Here are made-up things, facts about them, and rows of numbers that follow some of those facts. Name the thing behind each unnamed row.

Some rows with their names:
zudul: [-2.5 -4.2  3.0 -8.5  1.0  6.0 -3.5 -0.8  7.2  9.9 -3.3  4.4  7.1 -2.0
 -4.3 -2.9 -0.1  0.6 -1.4  0.2  9.5 -6.6 11.3 -1.6  1.1 -7.5]
grakin: [-3.5 -5.4 -3.4 -4.7  1.0  7.5 -2.4 -5.5  9.1 12.7 -5.5  3.9  6.5 -1.8
  0.1 -0.3  3.4  2.5 -0.6 -2.6  3.9 -7.4 12.7  0.4  8.7 -6.8]
baske: [  7.1   2.7  -0.3  11.4   1.6  -5.6  -8.1   8.6  -6.2 -16.8   7.6  -1.4
  -2.1  -0.2   6.2  -0.8  -1.8  -2.1   6.7   1.9  -9.0   7.5  -9.2  -2.5
  -7.9   3.7]
tragan: [  3.9   4.8   4.4   7.5  -1.0  -7.7   4.3   1.8  -9.7  -5.1   5.3  -6.6
  -8.4   0.4   0.4   2.2  -1.9  -5.0  15.8   2.9 -10.4   8.1 -15.4  -1.3
   2.0   7.9]
feris: [  0.3   6.2   0.8   6.5  -0.7  -6.9  12.3   2.8  -6.7 -12.4   4.9  -5.2
  -7.5   2.2   3.8   2.2  -1.5  -1.3  -1.2   1.4 -14.4  -3.0 -11.3  -2.1
  -8.0   7.5]
skuflek: [-2.3 -3.5 -3.5 -5.8  0.9  7.8 -3.1 -4.4  9.0 12.9 -5.9  4.3  6.2 -2.0
 -1.5  0.0  3.5  2.6 -0.2 -2.8  4.2 -5.3 12.6  0.1  7.0 -6.9]
plidrumo: [  0.0   6.3  -0.1   5.6  -1.0  -8.5   9.8   4.5  -7.6 -13.7   3.6  -5.7
  -7.0   2.2   3.8   2.6  -1.2  -0.2  -2.6   1.8 -13.1  -4.8 -12.1  -0.6
  -5.5   7.5]
sketim: [  7.0   1.1  -0.5  11.2   1.1  -5.6  -7.5   8.6  -6.4 -15.3   7.2  -2.3
  -1.8  -0.3   7.0  -0.6  -2.5  -2.2   7.0   0.8  -8.3   7.2 -10.0  -1.8
  -8.7   3.4]
drunesko: [  4.2  -2.7  -0.4 -14.7  -1.3   7.9 -10.3  -1.0   6.1  -2.0  -7.5   8.5
   3.3  -0.8  -5.4  -0.5   1.9  -1.8  -4.9  -5.7   9.1  -7.3   8.9  10.4
  -0.7  -6.2]
mapek: [  8.5   5.5  -0.6  10.1   1.7  -4.5  -4.5   7.3  -4.3 -15.0   7.8  -2.9
  -2.3  -1.0   3.3   0.0  -0.9  -2.7   7.7   2.5  -6.1  15.3  -9.9  -6.0
  -1.5   3.6]
gukli: [-15.2  -6.0   5.6  -8.7  -2.6   4.7  21.6  -9.6   1.9  20.7  -3.3   1.6
   6.3   0.3  -2.7  -1.0   0.0   1.3 -19.9  -0.1  -1.2 -21.9   9.7   0.1
 -13.7  -1.7]
ziku: [ -2.7   1.9  -8.3  -0.2  -2.2 -19.4 -10.3   7.9  -9.2 -29.0  -5.1  -6.2
 -15.7   2.7  -2.4   1.6  -0.8  12.7   6.8  10.8   3.4   5.6 -15.2   6.1
  19.0   5.5]
gebridri: [-3.3  2.1  2.3 -9.7  2.4  9.2  7.7 -2.4 10.8  9.8 -1.4  2.4  7.5 -1.8
 -3.4 -1.2  2.5  1.5 -9.4 -0.7 11.5  3.5 16.1 -7.6  6.0 -5.2]
zadun: [ -5.2  -7.1  -5.2  -8.5  -1.0   3.0 -10.9  -4.2   6.0   3.2  -7.5   5.3
   3.2   0.7  -3.6  -3.3  -2.0   6.5 -14.1   2.2  19.1   7.1  11.3   6.2
   3.0  -5.4]
kledo: [  9.3  -2.2   1.0  14.9   1.7  -4.7  -7.5   6.8  -7.5  -2.0  10.2  -4.9
  -5.6   0.4   9.5   1.1  -5.5  -5.4  24.7   0.9   0.9  22.6 -11.8   1.6
   0.5   4.8]
pibek: [  0.5   6.4  -1.7   6.3  -2.6  -6.3   2.2  -2.0  -7.0 -14.2   3.3  -2.3
  -7.2   2.2   0.8  -0.2   0.1  -2.9  -6.6   1.1 -11.8   6.8 -14.5  -1.0
  -9.6   7.9]
flaklen: [  5.3   5.7  -2.0  15.6   3.5  -4.0  -6.6   8.0  -4.3 -12.1   9.0  -3.2
  -1.1   0.9   4.9   1.6   2.0   0.7  -5.2   0.8  -9.8  -0.3  -5.5  -9.0
  -4.5   3.1]
sonin: [ -2.1  -1.6  -5.3  14.4   1.0 -10.2  -9.3   7.7  -7.9 -16.7   5.7  -2.4
  -2.8   1.1   8.0  -2.7  -4.5   4.4  -3.8   7.1  -1.4  15.8  -8.0  -1.9
  -7.3   3.6]

Some facts about the things:
barel {σ=a, ζ=h, ξ=zadun,kliposkel}
baske {σ=a, ζ=i}
bozuplem {σ=b, ζ=i, ξ=stotebir,flakin,stodroskem,karer}
bradrer {σ=a, ζ=i, ξ=rubre,sketim,digrora}
brebas {σ=a, ζ=i}
brikadi {σ=b, ζ=i, ξ=tregros,brebas,leskol}
brudeflel {σ=g, ζ=h, ξ=grekil,rubre,zivilun}
brufol {σ=b, ζ=h, ξ=lazi,soflu}
deskin {σ=a, ζ=h, ξ=litol,lidrar}
digrora {σ=d, ζ=i}
diman {σ=e, ζ=i, ξ=skenim,tifus}
domer {σ=b, ζ=h}
drakem {σ=d, ζ=h}
drigrar {σ=a, ζ=h}
drogral {σ=e, ζ=i, ξ=stidusta}
drunesko {σ=b, ζ=h}
druze {σ=b, ζ=h, ξ=kofoplu,gufem}
dusa {σ=f, ζ=h}
feris {σ=c, ζ=i, ξ=neki,rufel}
flabro {σ=d, ζ=i, ξ=fluvo,klige,grekil,zadun,kubren,drigrar,nedron}
flakin {σ=c, ζ=h}
flaklen {σ=f, ζ=i}
flebras {σ=b, ζ=i}
fleto {σ=b, ζ=h}
flivon {σ=a, ζ=i}
flupliklek {σ=a, ζ=i, ξ=flebras}
fluvo {σ=a, ζ=h}
fluzinos {σ=a, ζ=i}
fuvivo {σ=b, ζ=i, ξ=gopobruk,stodroskem}
gebridri {σ=c, ζ=h}
gefe {σ=a, ζ=i}
geskur {σ=f, ζ=h, ξ=vustul,flivon,lidrum}
gigak {σ=d, ζ=i}
gokegok {σ=d, ζ=i}
gopobruk {σ=c, ζ=i}
govak {σ=a, ζ=i}
grakin {σ=d, ζ=h}
gratrar {σ=c, ζ=h, ξ=digrora}
grekil {σ=c, ζ=i}
gridem {σ=a, ζ=i}
grogur {σ=b, ζ=i}
groklim {σ=b, ζ=i}
grolu {σ=b, ζ=i}
gropu {σ=c, ζ=h}
gufem {σ=c, ζ=h}
gukli {σ=e, ζ=h, ξ=vustul,gokegok}
gutos {σ=a, ζ=h, ξ=kofoplu,vustul,brebas,stelak,grakin}
karer {σ=f, ζ=i}
kegek {σ=c, ζ=h}
kiku {σ=f, ζ=h}
kledo {σ=a, ζ=i}
klepo {σ=b, ζ=i, ξ=vostar,stodroskem,litol,stogra}
klige {σ=a, ζ=h}
kliposkel {σ=f, ζ=h}
klokur {σ=a, ζ=i}
klonitrus {σ=f, ζ=i, ξ=stotebir,stidi,skiki}
kofoplu {σ=f, ζ=h}
kubren {σ=e, ζ=h}
lalak {σ=c, ζ=h}
lazi {σ=b, ζ=h}
leskol {σ=d, ζ=i}
lidrar {σ=c, ζ=h}
lidrum {σ=a, ζ=h}
lipil {σ=a, ζ=h, ξ=soflu,grakin,rumun}
litol {σ=b, ζ=i}
loklir {σ=b, ζ=h}
lutir {σ=b, ζ=i}
mapek {σ=a, ζ=i}
mezi {σ=a, ζ=h, ξ=gropu,groklim}
miki {σ=b, ζ=h}
nedron {σ=e, ζ=i}
neki {σ=f, ζ=i}
paklil {σ=f, ζ=h, ξ=popla,gropu,skenim,domer,govak}
paplel {σ=a, ζ=i, ξ=vaplil,neki,karer,flivon,rumun,skiki,zudul}
pibek {σ=b, ζ=i, ξ=flakin,tretus,todos,tifus,grogur}
plidek {σ=f, ζ=i, ξ=gebridri,soflu,gridem,vemur,groklim}
plidrumo {σ=c, ζ=i, ξ=neki,drigrar,fleto}
plizi {σ=a, ζ=h}
pluplil {σ=b, ζ=h}
pluran {σ=c, ζ=h, ξ=stelak,digrora}
popla {σ=b, ζ=h}
pubrostos {σ=c, ζ=i}
pufla {σ=a, ζ=i}
pugru {σ=a, ζ=h}
pupak {σ=d, ζ=h, ξ=lazi,popla,mapek,lutir,grolu,kegek}
pupoplor {σ=b, ζ=i, ξ=gefe,lalak,klokur,dusa}
puvek {σ=a, ζ=h, ξ=stogra,gufem,lidrar}
reso {σ=d, ζ=h, ξ=pluplil,rubre,loklir,stogra,kledo}
rideflom {σ=c, ζ=h, ξ=pugru,skuflek,rumun,groklim,miki}
rigrol {σ=a, ζ=h, ξ=gefe,rubre,sketim,kiku,rufel,baske}
rilim {σ=d, ζ=h, ξ=vostar,pugru,tifus,flivon}
rogubir {σ=b, ζ=h}
rubre {σ=b, ζ=h}
rufel {σ=d, ζ=i}
rumun {σ=g, ζ=h}
sagul {σ=b, ζ=i, ξ=stidusta,drunesko,klokur}
saskem {σ=a, ζ=i}
sivum {σ=c, ζ=h}
skenim {σ=a, ζ=i}
sketim {σ=a, ζ=i}
skiflebrar {σ=a, ζ=h}
skiki {σ=a, ζ=h}
skuflek {σ=d, ζ=h}
skuna {σ=d, ζ=i, ξ=gopobruk,flakin,drigrar,fleto,flebras,skuflek,fluzinos,baske}
soflu {σ=g, ζ=i}
sonin {σ=a, ζ=i}
stelak {σ=c, ζ=i}
stidi {σ=g, ζ=i}
stidusta {σ=c, ζ=i}
stizon {σ=d, ζ=i, ξ=plizi,vaplil,kubren,drigrar,tretus,digrora,skiflebrar,grakin,pufla}
stodroskem {σ=g, ζ=h}
stogra {σ=a, ζ=i}
stotebir {σ=c, ζ=h}
stuflom {σ=a, ζ=h, ξ=zadun,vostar,zudi,leskol,sonin}
stukeklan {σ=a, ζ=i}
sturas {σ=a, ζ=h}
tegem {σ=a, ζ=i, ξ=sivum,gopobruk,stodroskem,brebas,zivilun,lidrum}
tifus {σ=e, ζ=h}
tiplefa {σ=a, ζ=i}
todos {σ=a, ζ=i}
trafi {σ=b, ζ=h, ξ=stukeklan,plizi,pubrostos,dusa}
tragan {σ=a, ζ=i, ξ=pluplil,lutir}
tregros {σ=a, ζ=i}
trerukli {σ=c, ζ=i, ξ=saskem,loklir}
tretus {σ=b, ζ=h}
tromum {σ=e, ζ=h, ξ=grekil,drunesko,flebras}
trula {σ=d, ζ=h, ξ=rogubir,gufem}
trunos {σ=b, ζ=i, ξ=stotebir,neki,lutir,klokur,domer}
trupar {σ=a, ζ=h, ξ=popla}
tufavos {σ=d, ζ=h, ξ=govak}
valos {σ=d, ζ=h, ξ=flaklen,rufel,drakem,miki}
vaplil {σ=a, ζ=h}
vedol {σ=d, ζ=h, ξ=gigak,gridem,stidi,drakem}
vemur {σ=a, ζ=i}
vogra {σ=b, ζ=i, ξ=tiplefa,karer,kiku,stidi,lidrum}
vostar {σ=b, ζ=h}
vustul {σ=a, ζ=h}
zadun {σ=b, ζ=h}
ziku {σ=a, ζ=i, ξ=klige,sturas}
zivilun {σ=a, ζ=i}
zodrur {σ=g, ζ=h, ξ=lalak,mapek,rogubir,fluzinos,baske}
zudi {σ=c, ζ=h}
zudul {σ=a, ζ=h}

Name these rows:
No name comes twice in this set of rows, the named rows included.
[ -1.8  -1.0  -0.3  -9.0  -0.3   8.4  -4.1  -5.2   8.4   8.2  -3.0   6.3
   7.1  -1.2  -6.0  -3.2   1.2  -0.6 -11.6  -2.5  11.7   7.7  11.9  -1.1
  -0.3  -5.2]  miki
[ -4.2  -7.9  -4.8 -14.5   0.2  -2.4 -15.3   3.9   6.2  -2.4 -10.3   3.6
  -0.3  -0.9  -5.2  -1.3  -0.1  10.4  -0.9   5.2  23.0  -4.4   9.2   7.4
  21.3  -6.8]  klige
[ 10.0   6.6   0.0   1.1  -3.5  -5.7  -3.8   2.7  -8.4 -23.1   0.8   0.4
  -8.9   1.6  -1.3   2.5   1.0  -6.1   3.1  -3.6 -18.3  -6.0 -16.4   8.8
 -10.8   6.6]  sagul
[  8.6  -2.2   5.6  14.2  -0.2  -5.5  10.9   0.5 -14.3  18.4   8.7 -11.3
 -15.3   3.8   8.6   7.3  -8.3 -11.3  49.6  -4.4   6.3  34.6 -15.4   9.1
  10.1  10.3]  trerukli
[ -5.1  -3.7   7.1 -14.0  -2.5   2.8   8.8  -5.3   3.8  16.7  -5.9   1.2
   3.0  -1.4  -7.8   0.1   1.5  -1.5   0.8  -0.1   4.0 -18.7   5.4   2.7
   2.8  -3.5]  rigrol
[ -6.1   3.5   7.9 -15.9  -1.4   3.6  13.6  -7.4   7.1  15.4  -4.1  -1.1
   2.1  -2.1 -12.7   0.2   4.2  -0.3  -0.6   1.9   6.6  -6.6   5.6  -6.2
  15.2  -3.4]  mezi
[ -0.1  -3.5   2.4 -11.2   1.2   8.5   1.2   2.2   7.9   9.0  -4.3   4.5
   5.1  -1.2  -1.1   0.6   0.1  -0.7  -1.9  -4.1   7.4 -12.6  12.7   4.1
   3.2  -5.5]  lalak
[ -8.4  -1.6   7.1 -13.4  -1.9   2.8   9.8  -7.1   4.8  16.0  -5.4   1.1
   3.8  -1.7  -8.4  -1.0   1.9  -0.1  -2.8   1.9   3.3 -13.9   5.9  -2.6
   5.6  -4.0]  lipil
[ -3.9   3.5   2.7 -12.8  -1.0   5.6  13.2 -10.3   6.6  18.3  -7.6  -1.0
   0.5  -1.2  -9.6   3.2   6.2   0.5   9.6  -2.1   3.0  -9.9   6.4  -1.7
  23.8  -2.7]  pupak
[ -9.2  -5.0   3.5 -10.0  -4.2   4.8   9.5 -12.7   0.9  20.5  -4.6   1.5
   3.2   0.8  -5.5  -1.1  -0.7  -3.3  -8.1  -3.2   4.6  -8.0   5.0   4.9
  -6.5  -1.9]  druze
[  6.6   9.0  -3.6  12.7   0.7  -2.0  -6.2   1.9  -2.6 -19.0   6.6  -2.0
  -3.1   0.2   1.8  -2.3   0.2  -3.2  -7.4   0.5  -6.2  25.2  -7.8  -8.9
  -5.5   5.1]  groklim
[ 10.5   6.8  -2.9  11.1   0.8  -2.7  -9.6   3.0  -4.3 -16.8   7.3  -1.7
  -6.0   1.0   2.7  -0.8  -0.6  -4.7   3.4  -0.5  -3.6  27.9 -10.5  -3.1
  -5.4   5.5]  lutir
[ 10.6  10.3  -2.6   9.4   1.2  -2.9  -8.3   3.6  -2.9 -17.6   7.2  -1.2
  -5.4   0.5   0.9  -0.8   0.6  -4.7  -0.7   0.2  -1.9  31.2  -9.4  -6.8
  -2.2   5.6]  grolu

The same things again, as new rows of numbers:
Some rows with their names:
klokur: [-37.6  16.6  14.0  34.3  34.6  14.7  -3.5  -4.7  28.9  -8.9  -8.2   2.7
   8.2 -11.3]
kledo: [-35.2  18.1  25.3  27.9  35.6   2.2 -15.6  -1.7  32.8 -11.5  -9.4  -3.7
   6.6  -5.3]
skenim: [-35.9  19.3  24.4  24.8  22.2  12.0  -5.5   0.3  23.7 -11.3  -4.1   8.8
   7.3 -11.4]
gridem: [-36.0  20.8  23.2  23.2  24.5   9.9  -3.0   0.6  20.4  -8.2  -4.9   4.4
   5.0 -14.4]
skiflebrar: [-12.5  23.2  14.7  20.6  11.9  12.6   8.5   3.3  62.5  15.7 -18.7  -1.4
  22.0 -24.4]
flupliklek: [-35.4  10.9   7.8  30.2  31.6  10.4  -3.4   1.5  18.0  -5.9  -7.0  -0.7
  25.8  -3.0]
mapek: [-37.0  18.4  21.7  27.7  28.5  11.2  -4.6  -1.0  27.2 -10.4  -6.6   4.3
   6.1 -10.6]
popla: [ -2.8  11.9  18.1   7.4   8.3  14.0   3.1   0.9  62.4   6.8 -15.8  15.2
  18.0 -22.1]
brikadi: [-27.5  10.8   9.8  21.5  36.6  -3.4  -9.1  11.8  12.4   3.5  -2.9   5.0
  20.6  -6.6]
grolu: [-27.0   9.3  20.8  19.6  32.3  10.2  -9.5  -1.7  25.9 -11.4  -3.8  15.9
   0.4 -12.1]
grekil: [-31.0   9.2  10.8  28.7  39.9   6.3 -14.1   4.6  26.9   1.7 -13.8  17.1
   3.3 -12.4]
stelak: [-31.1   9.6  13.4  24.1  39.6   1.3 -11.2   4.9  21.1   7.7 -12.0   9.8
  -1.1 -15.7]
valos: [-10.6   6.6   6.7   3.0   8.7  10.3   8.5   7.0  52.1  22.7 -21.8   6.8
  29.3  -8.9]
flabro: [-36.4  11.7   8.2  26.2  35.3   4.4  -8.0  10.9  19.3   4.7 -14.2  16.9
  22.7   3.9]
trula: [-11.5   6.2   6.3   5.3  14.4   6.1   4.4   8.0  55.6  24.9 -24.8   1.8
  31.8  -5.1]
tromum: [-10.5   8.4  -0.6  12.4  16.1  10.3   5.8   4.2  57.0  19.6 -25.7   8.4
  36.8  -9.5]
tifus: [-11.4  16.9  11.4   9.5  10.6   9.6   5.0   5.0  61.0  19.9 -22.7  13.0
  16.5 -20.4]
brudeflel: [-11.5   7.5   6.7  10.7  15.7   8.5   5.4  10.6  58.3  21.2 -18.3   2.7
  35.6 -10.0]

Rows to name:
No name comes twice in this set of rows, the named rows included.
[ -4.2  23.8  13.1  19.6  19.8   3.5  -1.3  14.5  61.3  19.7 -15.7  14.0
  24.0 -24.7]  zadun
[ -2.4  19.2  14.4  12.1  17.5   3.5  -0.2   8.1  60.7  18.8 -15.5   7.2
  20.2 -25.9]  vostar
[-37.9  14.0  19.6  17.4  29.7   8.7  -1.8   2.4  22.5   3.3 -11.7  13.8
  -2.3  -7.2]  gigak
[-12.5  23.4  17.0  14.5  11.0   7.4   8.6   5.6  59.5  19.7 -15.2  -7.3
  20.8 -26.6]  vustul
[-28.8  14.4  15.7  24.2  38.0   5.5  -5.9   3.0  24.2  -2.1  -3.2  11.0
   1.3 -16.6]  grogur
[ -9.2  21.2  11.2  15.1   9.0   2.6   4.5  13.7  51.8  20.0 -17.2  -3.0
  43.3 -14.7]  stuflom
[ -6.2  18.4  12.9  15.7  17.8   1.5  -5.1  13.8  59.6  27.3 -22.4  13.9
  19.7 -26.7]  zudi
[-37.2  -4.2  -9.1  31.7  43.9  19.9  -0.1  -8.0  26.7  -6.0 -16.6  11.1
  22.0   0.9]  drogral
[-27.1   1.7   3.5  24.9  38.3   8.9  -4.9   0.5  20.2  -4.1  -3.3   5.7
  18.8  -5.4]  pupoplor
[-13.9  15.3  16.2   9.9  13.8  12.9   6.8   9.1  62.5  20.5 -16.1   8.0
  18.6 -21.1]  rumun
[-12.5   8.3  12.1   2.4   0.4  14.5   7.0   3.1  54.9   9.7 -17.0  10.8
  35.5  -8.9]  paklil
[ -5.5   7.9  16.3   7.2   8.9  14.2  -2.9   0.6  62.2  14.6 -22.2  18.2
  13.4 -22.0]  kegek
[-34.9  13.7  13.2  24.7  29.6   3.2  -4.7   4.2  15.7  -2.4  -5.2  -3.6
  23.4  -4.1]  tegem
[-37.0  21.3  18.1  25.2  36.3  -1.0  -8.5  11.3  23.8   9.8 -14.4  12.9
   2.7  -6.5]  leskol

